Below are the code and all the weights of a small trained network. Each question names an input and a class and asks about switching units off, where a switched-off unit gives its printed mean instead of its output.

import numpy as np


def w(rows, s, z=0):
    codes = np.array(rows[::2]) - 128.0
    scale = np.full(codes.shape[1], s)
    scale[-1] = z or s
    return codes * scale


def norm(h):
    return h / np.sqrt((h * h).mean(-1, keepdims=True) + 1e-5)


def f(y):
    return y / 2 * (1 + np.tanh(0.7978845608 * (y + 0.044715 * y**3)))


def log_softmax(a):
    a = a - a.max(-1, keepdims=True)
    return a - np.log(np.exp(a).sum(-1, keepdims=True))


def net(x, mask):
    res = np.array(x, float).reshape(1, 4) / 4 @ E
    u = 0
    for l in range(2):
        y = f(norm(res) @ A[l][:, :-1].T + A[l][:, -1])
        res = res + np.where(mask[u : u + 9], y, B[l][:, -1]) @ B[l][:, :-1]
        u += 9
    return log_softmax(norm(res)[-1] @ U[:, :-1].T + U[:, -1])


A, B = {}, {}
E = w([
[213,56,80,116,118,80,156,101,76],'x0',
[167,172,116,245,91,83,132,164,197],'x1',
[167,135,138,120,99,148,102,119,133],'x2',
[102,143,77,125,90,69,14,108,88],'x3',
],0.011)
A[0] = w([
[129,145,126,217,116,96,91,139,184,114],'0.n0',
[187,100,110,212,103,61,158,116,140,4],'0.n1',
[83,102,151,31,139,196,150,93,93,203],'0.n2',
[95,193,109,173,155,115,34,89,108,231],'0.n3',
[149,116,86,42,151,115,122,110,29,184],'0.n4',
[169,94,156,146,111,140,229,110,122,54],'0.n5',
[182,164,150,197,133,171,236,143,181,160],'0.n6',
[237,112,67,153,169,100,193,84,95,191],'0.n7',
[161,113,172,89,151,230,253,122,155,141],'0.n8',
],0.011,0.0039)
B[0] = w([
[127,159,108,213,130,72,108,102,55,194],'0.n0',
[195,119,147,29,126,117,114,193,201,179],'0.n1',
[102,199,148,120,121,122,137,230,96,248],'0.n2',
[67,153,152,95,90,144,187,194,142,209],'0.n3',
[94,58,136,178,104,126,123,39,186,232],'0.n4',
[119,90,133,32,129,116,127,178,170,181],'0.n5',
[71,85,115,101,184,255,110,30,132,227],'0.n6',
[119,66,170,124,138,96,110,218,122,218],'0.n7',
[185,191,90,221,74,29,89,146,118,248],'0.n8',
],0.012)
A[1] = w([
[141,66,126,37,125,140,150,121,139,239],'1.n0',
[86,196,160,72,152,217,169,95,185,253],'1.n1',
[137,252,120,119,130,100,173,162,118,43],'1.n2',
[62,145,149,172,114,138,109,134,93,155],'1.n3',
[162,220,130,164,119,133,153,98,64,24],'1.n4',
[117,128,179,138,145,196,143,135,66,113],'1.n5',
[144,141,166,119,96,67,132,213,89,134],'1.n6',
[112,103,126,165,137,125,127,12,120,146],'1.n7',
[159,137,198,67,204,207,143,176,116,113],'1.n8',
],0.019,0.0017)
B[1] = w([
[157,252,105,169,181,161,150,96,111,169],'1.n0',
[80,99,143,115,67,100,113,133,59,180],'1.n1',
[229,120,123,146,216,130,127,117,181,220],'1.n2',
[206,133,95,133,165,134,128,148,144,219],'1.n3',
[138,136,94,88,208,116,176,178,186,176],'1.n4',
[121,118,146,135,100,119,126,44,176,146],'1.n5',
[24,106,138,101,41,163,119,91,71,251],'1.n6',
[160,115,226,129,165,123,141,56,124,167],'1.n7',
[162,139,64,163,146,97,145,148,167,154],'1.n8',
],0.016,0.019)
U = w([
[214,209,11,104,217,148,154,204,212,84],'0',
[48,121,84,73,24,141,111,163,87,253],'1',
[144,119,178,147,171,137,135,6,136,8],'2',
],0.012,0.0011)

Each question gives the input, the list of numbers given to net, and the class t.
The units are the neurons (one row each of A and B). Each row of codes is followed by its name. A weight is (code - 128) times the scale printed after its matrix; where a second scale follows, it is the last column's (A, B and U).
mask holds one flag per neuron, layer by layer. A switched-off neuron (its flag False) gives its mean, the last column of its row in B, instead of its output. The means were averaged over made-up inputs and are rounded, as every weight is.
A unit's drop is (log p(t) with every unit on - log p(t) with that unit switched off) / (log p(t) with every unit on - log p(t) with every unit switched off).
The circuit of an input: a set's keep is (log p(t) with only the set's units on - log p(t) with every unit switched off) / (log p(t) with every unit on - log p(t) with every unit switched off). Starting from the 12 units with the biggest drops (on a tie, the unit counted first), units are removed one at a time, each time the one whose removal leaves the highest keep (on an exact tie, the one counted first), for as long as the keep stays at least 0.8.
circuit, biggest first: the units of the circuit, biggest drop first
most important unit: the unit with the biggest drop
k most important neurons: the k neurons with the biggest drops, biggest first
top k neurons in layer l: the k neurons of layer l with the biggest drops, biggest first
drop of u: that unit's drop, to one decimal
input [-5,1,0,-6], class 2: top 2 neurons in layer 0 -> (0.n6, 0.n2)
input [0,-4,0,-3], class 0: most important unit -> 0.n8
input [1,8,8,2], class 1: 3 most important neurons -> (0.n1, 0.n8, 0.n4)
input [8,2,-2,5], class 1: 2 most important neurons -> (0.n6, 0.n7)
input [0,-7,7,0], class 0: 3 most important neurons -> (0.n7, 0.n5, 0.n2)
input [1,-6,-1,-7], class 1: 3 most important neurons -> (1.n6, 0.n5, 0.n0)
input [-3,-8,-8,-8], class 0: 2 most important neurons -> (1.n2, 0.n8)
input [2,-7,6,-1], class 1: 2 most important neurons -> (0.n2, 0.n6)
input [-3,-7,7,-2], class 0: 2 most important neurons -> (1.n2, 0.n7)
input [0,-4,4,1], class 1: 2 most important neurons -> (0.n2, 0.n4)
input [2,-6,-4,5], class 2: 2 most important neurons -> (0.n4, 1.n6)
input [-4,2,-2,-1], class 2: 2 most important neurons -> (0.n6, 0.n2)
input [-2,-6,6,-6], class 0: drop of 1.n2 -> 0.7
input [-1,5,4,-1], class 2: circuit, biggest first -> (0.n6)
input [-8,6,-7,-5], class 2: drop of 0.n6 -> 1.7
input [-4,-7,6,-7], class 0: drop of 1.n2 -> 0.1
